Below are the code and all the weights of a small trained network. Each question names an input and a target symbol and asks about switching units off, where a switched-off unit gives its printed mean instead of its output.

import numpy as np


def w(rows, s, z=0):
    codes = np.array(rows[::2]) - 128.0
    scale = np.full(codes.shape[1], s)
    scale[-1] = z or s
    return codes * scale


def norm(h):
    return h / np.sqrt((h * h).mean(-1, keepdims=True) + 1e-5)


def f(y):
    return np.maximum(y, 0)


def softmax(a):
    e = np.exp(a - a.max(-1, keepdims=True))
    return e / e.sum(-1, keepdims=True)


def log_softmax(a):
    a = a - a.max(-1, keepdims=True)
    return a - np.log(np.exp(a).sum(-1, keepdims=True))


def net(x, mask):
    ids = ['βγηλστ'.index(c) for c in x.split()]
    T = len(ids)
    res = E[ids] + P[:T]
    r = norm(res)
    for j in range(3):
        rows = slice(2 * j, 2 * j + 2)
        q, k, v = (r @ M[0][rows].T for M in (Q, K, V))
        z = softmax(np.where(np.tri(T) > 0, q @ k.T / 2**0.5, -1e9)) @ v
        o = O[0][rows]
        res = res + np.where(mask[j], z, o[:, -1]) @ o[:, :-1]
    y = f(norm(res) @ A[0][:, :-1].T + A[0][:, -1])
    res = res + np.where(mask[3:19], y, B[0][:, -1]) @ B[0][:, :-1]
    return log_softmax(norm(res)[-1] @ U[:, :-1].T + U[:, -1])


Q, K, V, O, A, B = {}, {}, {}, {}, {}, {}
E = w([
[185,201,139,152],'β',
[71,102,83,204],'γ',
[64,104,140,182],'η',
[135,86,247,184],'λ',
[219,87,104,127],'σ',
[202,185,115,10],'τ',
],0.015)
P = w([
[142,159,201,141],'0',
[67,150,142,155],'1',
[43,140,96,146],'2',
[19,75,50,173],'3',
[13,53,3,177],'4',
[65,28,41,200],'5',
],0.005)
Q[0] = w([
[69,69,179,199],'h1',
[69,132,87,163],'h1',
[117,135,50,172],'h2',
[117,205,247,94],'h2',
[95,147,76,163],'h3',
[103,127,183,177],'h3',
],0.015)
K[0] = w([
[75,12,113,28],'h1',
[72,132,97,104],'h1',
[140,205,40,114],'h2',
[118,55,252,139],'h2',
[176,221,17,103],'h3',
[102,145,122,194],'h3',
],0.012)
V[0] = w([
[89,180,140,189],'h1',
[139,76,126,173],'h1',
[143,195,139,246],'h2',
[155,132,115,202],'h2',
[180,191,120,151],'h3',
[140,214,131,160],'h3',
],0.011)
O[0] = w([
[178,92,161,170,237],'h1',
[128,237,145,184,149],'h1',
[153,141,134,141,251],'h2',
[173,254,134,161,166],'h2',
[240,111,152,183,248],'h3',
[235,86,39,94,233],'h3',
],0.0084,0.003)
A[0] = w([
[209,96,181,174,108],'n1',
[116,41,167,143,121],'n2',
[130,116,115,148,79],'n3',
[156,93,220,136,90],'n4',
[28,142,144,126,120],'n5',
[126,57,210,66,212],'n6',
[116,237,103,140,155],'n7',
[138,173,92,93,133],'n8',
[143,229,90,66,153],'n9',
[167,174,182,59,142],'n10',
[113,73,178,197,170],'n11',
[66,109,200,120,110],'n12',
[160,84,140,66,112],'n13',
[151,240,73,103,156],'n14',
[128,124,153,158,118],'n15',
[62,12,10,131,3],'n16',
],0.012,0.0051)
B[0] = w([
[124,113,179,146,230],'n1',
[39,125,145,175,194],'n2',
[142,143,80,119,137],'n3',
[100,127,89,184,170],'n4',
[237,163,199,107,175],'n5',
[76,172,32,106,217],'n6',
[151,106,122,32,200],'n7',
[108,31,88,122,180],'n8',
[138,36,98,89,222],'n9',
[55,81,75,126,216],'n10',
[131,121,131,66,253],'n11',
[215,64,37,58,181],'n12',
[82,131,159,138,190],'n13',
[11,101,75,100,233],'n14',
[102,106,80,95,166],'n15',
[71,113,255,196,207],'n16',
],0.0077,0.0065)
U = w([
[167,186,235,79,167],'β',
[247,100,56,245,131],'γ',
[142,130,136,153,3],'η',
[118,62,43,64,154],'λ',
[64,57,230,203,131],'σ',
[87,255,86,180,184],'τ',
],0.012,0.0054)

Each question gives the input, a string of symbols that net reads in full, and the target symbol t.
The units are the heads (2 rows each of Q, K, V and O) and the neurons (one row each of A and B). Each row of codes is followed by its name. A weight is (code - 128) times the scale printed after its matrix; where a second scale follows, it is the last column's (O, A, B and U).
mask holds one flag per unit, heads first, then neurons. A switched-off unit (its flag False) gives its mean, the last column of its rows in O or B, instead of its output. The means were averaged over made-up inputs and are rounded, as every weight is.
A unit's drop is (log p(t) with every unit on - log p(t) with that unit switched off) / (log p(t) with every unit on - log p(t) with every unit switched off).
The circuit of an input: a set's keep is (log p(t) with only the set's units on - log p(t) with every unit switched off) / (log p(t) with every unit on - log p(t) with every unit switched off). Starting from the 12 units with the biggest drops (on a tie, the unit counted first), units are removed one at a time, each time the one whose removal leaves the highest keep (on an exact tie, the one counted first), for as long as the keep stays at least 0.8.
units of the circuit, in order: the units of the circuit, biggest drop first
heads that matter: for each layer, one digit per head in row order, 1 if its drop is at least 0.15 and else 0, layers parted by /
drop of u: that unit's drop, to one decimal
input τ λ λ γ, target σ: heads that matter : 010
input η σ η, target β: heads that matter : 001
input λ γ η τ σ, target σ: units of the circuit, in order : (h2, n16)
input γ β η, target γ: heads that matter : 001
input σ λ λ, target β: heads that matter : 111
input λ λ γ, target τ: heads that matter : 011
input β λ λ τ β, target γ: units of the circuit, in order : (h3)
input β η η γ σ, target γ: heads that matter : 010
input λ τ σ λ, target λ: heads that matter : 101
input τ τ β, target γ: heads that matter : 001
input τ τ τ γ, target σ: heads that matter : 000
input λ λ λ γ, target τ: heads that matter : 111
input γ γ σ λ, target β: drop of n14 : 0.1
input τ γ γ σ, target σ: drop of h2 : 0.8
input γ η τ τ λ, target λ: drop of h3 : 0.4
